Below are the code and all the weights of a small trained network. Each question names an input and a target symbol and asks about switching units off, where a switched-off unit gives its printed mean instead of its output.

import numpy as np


def w(rows, s, z=0):
    codes = np.array(rows[::2]) - 128.0
    scale = np.full(codes.shape[1], s)
    scale[-1] = z or s
    return codes * scale


def f(y):
    return y / 2 * (1 + np.tanh(0.7978845608 * (y + 0.044715 * y**3)))


def softmax(a):
    e = np.exp(a - a.max(-1, keepdims=True))
    return e / e.sum(-1, keepdims=True)


def log_softmax(a):
    a = a - a.max(-1, keepdims=True)
    return a - np.log(np.exp(a).sum(-1, keepdims=True))


def net(x, mask):
    ids = ['ΔΘΞαβγεζμπσφ'.index(c) for c in x.split()]
    T = len(ids)
    res = E[ids] + P[:T]
    q, k, v = (res @ M[0].T for M in (Q, K, V))
    z = softmax(np.where(np.tri(T) > 0, q @ k.T / 4**0.5, -1e9)) @ v
    res = res + np.where(mask[0], z, O[0][:, -1]) @ O[0][:, :-1]
    y = f(res @ A[0][:, :-1].T + A[0][:, -1])
    res = res + np.where(mask[1:9], y, B[0][:, -1]) @ B[0][:, :-1]
    return log_softmax(res[-1] @ U[:, :-1].T + U[:, -1])


Q, K, V, O, A, B = {}, {}, {}, {}, {}, {}
E = w([
[157,169,101,124,109,82],'Δ',
[47,140,84,2,85,192],'Θ',
[139,124,114,167,131,169],'Ξ',
[127,196,86,178,86,144],'α',
[183,90,129,162,147,167],'β',
[111,108,92,183,79,128],'γ',
[109,196,74,137,67,77],'ε',
[126,75,112,128,114,86],'ζ',
[171,195,110,101,137,119],'μ',
[194,115,128,89,154,96],'π',
[151,139,109,75,123,51],'σ',
[161,39,130,130,144,117],'φ',
],0.022)
P = w([
[195,109,139,117,87,143],'0',
[124,142,122,159,201,77],'1',
[158,143,216,156,107,90],'2',
[68,130,86,111,227,148],'3',
[43,150,245,101,171,159],'4',
[215,86,75,110,89,164],'5',
[186,107,206,89,44,179],'6',
[204,118,112,165,99,97],'7',
[172,133,206,147,60,100],'8',
],0.013)
Q[0] = w([
[105,165,85,150,239,107],'head 0',
[62,112,80,122,195,154],'head 0',
[199,98,7,135,112,116],'head 0',
[110,126,107,47,98,194],'head 0',
],0.019)
K[0] = w([
[182,106,86,193,135,87],'head 0',
[158,156,104,193,194,56],'head 0',
[115,109,4,93,175,160],'head 0',
[20,137,172,157,233,117],'head 0',
],0.015)
V[0] = w([
[167,120,126,20,159,71],'head 0',
[87,9,139,124,116,46],'head 0',
[112,207,103,134,88,20],'head 0',
[46,173,91,154,13,124],'head 0',
],0.013)
O[0] = w([
[123,115,212,63,60,146,253],'head 0',
[69,19,132,171,44,67,94],'head 0',
[205,147,92,105,91,118,98],'head 0',
[172,84,10,97,149,126,171],'head 0',
],0.014,0.0045)
A[0] = w([
[26,164,229,120,139,115,59],'neuron 0',
[105,125,126,153,3,254,246],'neuron 1',
[76,54,129,98,121,73,51],'neuron 2',
[14,216,64,87,68,130,154],'neuron 3',
[155,62,64,82,152,65,1],'neuron 4',
[165,233,91,161,194,205,94],'neuron 5',
[249,126,132,50,187,191,119],'neuron 6',
[115,114,167,162,102,185,69],'neuron 7',
],0.0065,0.008)
B[0] = w([
[215,82,67,141,129,188,225],'neuron 0',
[113,132,59,98,233,71,236],'neuron 1',
[92,237,58,164,115,179,157],'neuron 2',
[177,92,126,120,85,227,156],'neuron 3',
[111,68,143,34,27,161,174],'neuron 4',
[59,96,129,69,138,118,202],'neuron 5',
[68,172,155,254,74,142,251],'neuron 6',
[171,164,112,76,8,156,162],'neuron 7',
],0.0088,0.016)
U = w([
[225,186,105,192,134,46,193],'Δ',
[51,102,121,39,121,183,51],'Θ',
[65,102,136,118,215,93,254],'Ξ',
[94,166,59,134,152,130,72],'α',
[194,99,126,205,187,172,137],'β',
[171,63,58,128,188,72,171],'γ',
[159,153,80,127,79,128,3],'ε',
[1,84,146,122,90,48,151],'ζ',
[64,174,165,121,95,127,119],'μ',
[164,107,166,97,96,158,90],'π',
[75,118,155,48,90,56,179],'σ',
[45,38,168,170,70,155,70],'φ',
],0.0066,0.0078)

Each question gives the input, a string of symbols that net reads in full, and the target symbol t.
The units are the heads (4 rows each of Q, K, V and O) and the neurons (one row each of A and B). Each row of codes is followed by its name. A weight is (code - 128) times the scale printed after its matrix; where a second scale follows, it is the last column's (O, A, B and U).
mask holds one flag per unit, heads first, then neurons. A switched-off unit (its flag False) gives its mean, the last column of its rows in O or B, instead of its output. The means were averaged over made-up inputs and are rounded, as every weight is.
A unit's drop is (log p(t) with every unit on - log p(t) with that unit switched off) / (log p(t) with every unit on - log p(t) with every unit switched off).
The circuit of an input: a set's keep is (log p(t) with only the set's units on - log p(t) with every unit switched off) / (log p(t) with every unit on - log p(t) with every unit switched off). Starting from all 9 units, units are removed one at a time, each time the one whose removal leaves the highest keep (on an exact tie, the one counted first), for as long as the keep stays at least 0.8.
units of the circuit, in order: the units of the circuit, biggest drop first
k most important neurons: the k neurons with the biggest drops, biggest first
drop when u is switched off: that unit's drop, to one decimal
input ζ Ξ α, target ζ: most important neuron : [neuron 0]
input α β γ μ ζ ε β Δ, target ε: 3 most important neurons : [neuron 4; neuron 6; neuron 1]
input φ Δ μ ε φ, target μ: 2 most important neurons : [neuron 6; neuron 0]
input ε μ φ Δ γ α α μ, target α: units of the circuit, in order : [head 0; neuron 5; neuron 6]
input σ ζ Ξ Ξ, target ζ: units of the circuit, in order : [head 0; neuron 1]
input π Δ Δ φ α σ φ, target α: units of the circuit, in order : [head 0; neuron 6; neuron 5]
input Ξ σ μ μ α φ β φ γ, target β: units of the circuit, in order : [head 0; neuron 0; neuron 5]
input Ξ ζ Ξ α Ξ ζ μ, target Ξ: units of the circuit, in order : [head 0; neuron 5]
input μ γ Ξ β α μ, target β: units of the circuit, in order : [neuron 0; head 0]
input β ζ φ φ α β σ ζ β, target σ: units of the circuit, in order : [head 0; neuron 1]
input γ Δ α ε Δ, target α: 2 most important neurons : [neuron 5; neuron 6]
input Ξ Δ Δ β, target Δ: units of the circuit, in order : [head 0; neuron 4]
input Ξ Ξ σ γ Δ μ σ, target Δ: 2 most important neurons : [neuron 5; neuron 4]
input ζ γ φ β γ Θ γ Θ, target γ: units of the circuit, in order : [head 0]
input α φ π, target α: 2 most important neurons : [neuron 5; neuron 6]
input ε Ξ γ, target ε: 3 most important neurons : [neuron 4; neuron 6; neuron 1]
input φ ε π ζ φ σ π, target φ: drop when head 0 is switched off : 0.9
input ε σ Δ γ π φ β μ, target φ: drop when neuron 7 is switched off : 0.0
input γ β ε β ε ζ γ, target ε: drop when neuron 4 is switched off : 0.5
input Ξ σ γ φ Ξ, target γ: most important neuron : [neuron 6]
input Θ π Ξ μ α Θ, target μ: 3 most important neurons : [neuron 6; neuron 0; neuron 4]
